grid =
[[ -6  -3   4  25 -22 -51 -11   4  33  -1 -16 -11 -11]
 [  5   1 -10  -7  -8 -51   2   2  -2  12   3   2   6]
 [  6  10 -22  23  -7 -51   9  10  -9 -10  -4  22   4]
 [  6  23 -45 -17  -5 -51  17  -1 -11  -6  30  -2  -5]]
Indices start at 1.
The entry at row 1, column 1 is -6
The entry in row 2 and column 2 is 1
The entry directly above 3 -> -16
Which number is the entry at row 3, column 1? 6
The bottom-right entry -> -5
The entry in row 1 and column 2 -> -3
The bottom-left entry is 6
Which number is the top entry of the column that holds the largest entry? 33
Which number is the entry at row 2, column 1? 5
The entry just right of 33 -> -1
Which number is the entry in row 3 and column 3? -22
Which number is the entry in row 3 and column 2? 10
Which number is the bottom entry of the column that holds the largest entry? -11

0.878,-2.043,-0.296,-2.233,-2.296,1.196,-1.656,-2.080,0.119,-1.346,0.971,-1.143,-1.080,-1.953
The entry just right of -2.296: 1.196
The last entry: -1.953
What is the second entry?
A: -2.043
The third entry from the left -> -0.296
What is the entry just left of -1.346?
A: 0.119
The entry just right of 0.971 is -1.143
The second entry from the right -> -1.080
What is the first entry?
A: 0.878
What is the 5th entry from the end?
A: -1.346

Read these off the matrix that follows. Counting starts at 1.
1) Find the entry in the bottom-left corner.
2) Find the minimum.
3) Find the entry directly below 14.
4) Find the entry in row 2 and column 2.
5) Find the entry in the top-right corner.
6) Find the entry directly below the smallest entry.
7) Find the entry directly above the smallest entry.
8) Find the entry just left of -13.
[[-18  30  42 -13   0 -10]
 [-11  44  56 -15  11  15]
 [ 16 -18  -3  14  12   2]
 [-12  -3   4  -3 -15 -37]
 [ 16   7  -6 -10  11  11]]
1) 16
2) -37
3) -3
4) 44
5) -10
6) 11
7) 2
8) 42

Questions about the grid below.
1) Report the second smallest entry.
2) Report the third entry in reading order.
3) Report the 2nd entry in reading order.
4) Report the 3rd largest entry.
[[-1, 4, -13, -6, 15, -23, -15, 10, -12, -19, -7, 12, 19], [-25, -19, -46, -21, 32, -4, 17, 28, -42, 1, -26, -15, 31], [-6, -14, -6, -11, 28, 34, -20, 19, 8, 31, -5, 3, 21], [-5, -2, -13, -15, 15, -8, -30, 2, -14, -12, -15, 25, 11], [34, 26, 58, 33, -6, 18, -26, -5, 46, 21, 39, 11, -6], [26, 17, 45, 25, -27, 11, -31, -26, 41, 17, 27, 21, -28], [-6, 6, -5, 0, -15, -29, -4, -15, -12, -23, -2, 15, -8]]
1) -42
2) -13
3) 4
4) 45

Read these off the table that follows.
1) The 1st entry in reading order?
2) The 3rd entry on the main diagonal?
3) The last entry, reading row by row?
4) The entry in the top-right corner?
2  2  7  2  7  7  7  2  7  2
5  5  5  5  5  5  5  5  5  5
2  2  7  2  7  7  7  2  7  2
5  5  5  5  5  5  5  5  5  5
2  2  7  2  7  7  7  2  7  2
7  7  2  8  2  2  2  8  2  7
5  5  5  5  5  5  5  5  5  5
7  7  2  8  2  2  2  8  2  8
5  5  5  5  5  5  5  5  5  5
5  5  5  5  5  5  5  5  5  5
5  5  5  5  5  5  5  5  5  5
2  2  7  2  7  7  7  2  7  2
7  7  2  8  2  2  2  8  2  8
2  2  7  2  7  7  7  2  7  2
5  5  5  5  5  5  5  5  5  5
5  5  5  5  5  5  5  5  5  5
1) 2
2) 7
3) 5
4) 2

Read these off the array that follows.
1) Read off the 5th entry from the end, reading row by row.
2) Read off the entry in the top-right corner.
3) Read off the 2nd entry, reading row by row.
4) Read off the 3rd entry on the diagonal from the top-right corner.
5) Read off the entry just right of the smallest entry.
6) Read off the top-left entry.
7) Read off the entry just left of -39.
8) Read off the entry directly below -20.
[[-6, -10, 39, 3, -18, -2, 28, -5],
 [-5, 13, -38, -22, 5, -5, -22, 8],
 [4, -20, 29, -2, 28, -6, 26, -5],
 [4, -15, 0, 30, -29, -5, -4, 2],
 [0, -1, 8, 21, 6, 3, -5, 11],
 [-1, -14, 13, 1, -5, 1, 23, -2],
 [3, 22, -39, -5, -30, 18, -17, 0],
 [0, -2, -52, 23, 10, -5, 21, -1],
 [-8, -3, 1, -22, 33, 2, -6, 9]]
1) -22
2) -5
3) -10
4) -6
5) 23
6) -6
7) 22
8) -15
